W =
[[-19  35  18 -27]
 [ 80  12  24  73]
 [-13 -25 -24 -60]
 [ -4 -12 -57  51]
 [-18 -29  73   1]
 [ 69   1  28 -71]
 [ 46 -45 -49  10]
 [-14  -1 -61 -49]
 [-27  21 -71  54]]
W[-9, -4] -> -19
W[5] -> [69, 1, 28, -71]
W[3, -3] -> -12
W[0, 1] -> 35
W[-8, 0] -> 80
W[:, -4] -> [-19, 80, -13, -4, -18, 69, 46, -14, -27]
W[6, 0] -> 46
W[:, 1] -> [35, 12, -25, -12, -29, 1, -45, -1, 21]
W[8, 2] -> -71
W[-3, 1] -> -45
W[-4, 3] -> -71
W[:, 2] -> [18, 24, -24, -57, 73, 28, -49, -61, -71]
W[-5] -> [-18, -29, 73, 1]
W[-1] -> [-27, 21, -71, 54]
W[7, -3] -> -1
W[6, 2] -> -49

A = [207 118 218 190 112 190 107 192 202  51 208 142 104 155 132 243]
A[-16] = 207
A[-7] = 51
A[12] = 104
A[11] = 142
A[-2] = 132

data = [37 80  2 66 60 20 32 25]
data[0] -> 37
data[7] -> 25
data[4] -> 60
data[1] -> 80

arr =
[[-12   6 -15  29  -1   5   4  46  46  -3  -3   9  24  30 -12]
 [  8   3   4  26  26   4  19 -32 -46  43  39 -24  14  12 -12]
 [ 35   9  20 -20  -5  35  25   9   3  20 -10  25  -1 -10  37]
 [-12  18  29  14  35 -39 -30 -14  16 -36  36   8  -4   6   6]
 [ 27  -3 -10  11  -3  46  47   1 -33  66   3 -11  20  10   1]
 [ 30  -1  -3   0  -7  44  41   3 -24  53  -4  -1  13   3  11]
 [ 30   2   2  -6 -10  42  35  13  -7  39 -11  10  10   1  19]
 [-15  17  26  20  38 -40 -29 -17  10 -31  41   3  -1   9  -1]
 [ 28   0  -3  -4 -12  44  37  16  -6  41 -13   8  12   2  15]
 [ 26  -3 -10   1 -13  46  42  13 -16  52 -12  -1  15   5   7]
 [ -8  23  39  16  43 -39 -30 -17  16 -35  44  13  -3   7  12]
 [-15  13  -2  28   9  -8  -8  44  56 -21   5  18  20  29  -5]]
Rows and columns are counted from 0.
(0, 0) = -12
(5, 4) = -7
(9, 13) = 5
(0, 8) = 46
(6, 2) = 2
(7, 4) = 38
(4, 5) = 46
(7, 14) = -1
(1, 1) = 3
(1, 2) = 4
(3, 9) = -36
(0, 2) = -15
(6, 9) = 39
(7, 5) = -40
(9, 14) = 7
(7, 9) = -31
(0, 6) = 4
(2, 5) = 35
(10, 12) = -3
(11, 7) = 44
(0, 3) = 29
(7, 13) = 9
(1, 11) = -24
(8, 8) = -6
(9, 4) = -13
(8, 10) = -13
(5, 12) = 13
(0, 14) = -12
(2, 2) = 20
(10, 5) = -39
(8, 7) = 16
(2, 8) = 3
(1, 14) = -12
(1, 10) = 39

M =
[[ 353 -110  792  897  412   85  601]
 [ 183  -66  785  889  272   -6  450]
 [-114 -241  207  505  245  335  286]
 [ -70 -167  433  661  202  167  295]
 [-337  554 -113 -355 -511 -356 -611]
 [ 318   14 -560 -666  143  234   27]
 [-524  288   19    0 -428 -229 -482]
 [ -89 -168  518  766  209  160  319]
 [-235 -349  -94  342  304  608  270]
 [-121  -69  608  798  123   38  244]]
M[0,0]: 353
M[2,4]: 245
M[:, 6]: [601, 450, 286, 295, -611, 27, -482, 319, 270, 244]
M[6,6]: -482
M[8,5]: 608
M[8,1]: -349
M[0,1]: -110
M[4]: [-337, 554, -113, -355, -511, -356, -611]
M[:, 2]: [792, 785, 207, 433, -113, -560, 19, 518, -94, 608]
M[7,5]: 160
M[9]: [-121, -69, 608, 798, 123, 38, 244]
M[:, 4]: [412, 272, 245, 202, -511, 143, -428, 209, 304, 123]
M[4,2]: -113
M[:, 3]: [897, 889, 505, 661, -355, -666, 0, 766, 342, 798]
M[3,1]: -167
M[8,2]: -94
M[:, 0]: [353, 183, -114, -70, -337, 318, -524, -89, -235, -121]
M[2,2]: 207
M[6,1]: 288
M[7,2]: 518
M[5]: [318, 14, -560, -666, 143, 234, 27]
M[9,5]: 38
M[4,1]: 554
M[1,6]: 450
M[6,5]: -229
M[2,6]: 286
M[2]: [-114, -241, 207, 505, 245, 335, 286]
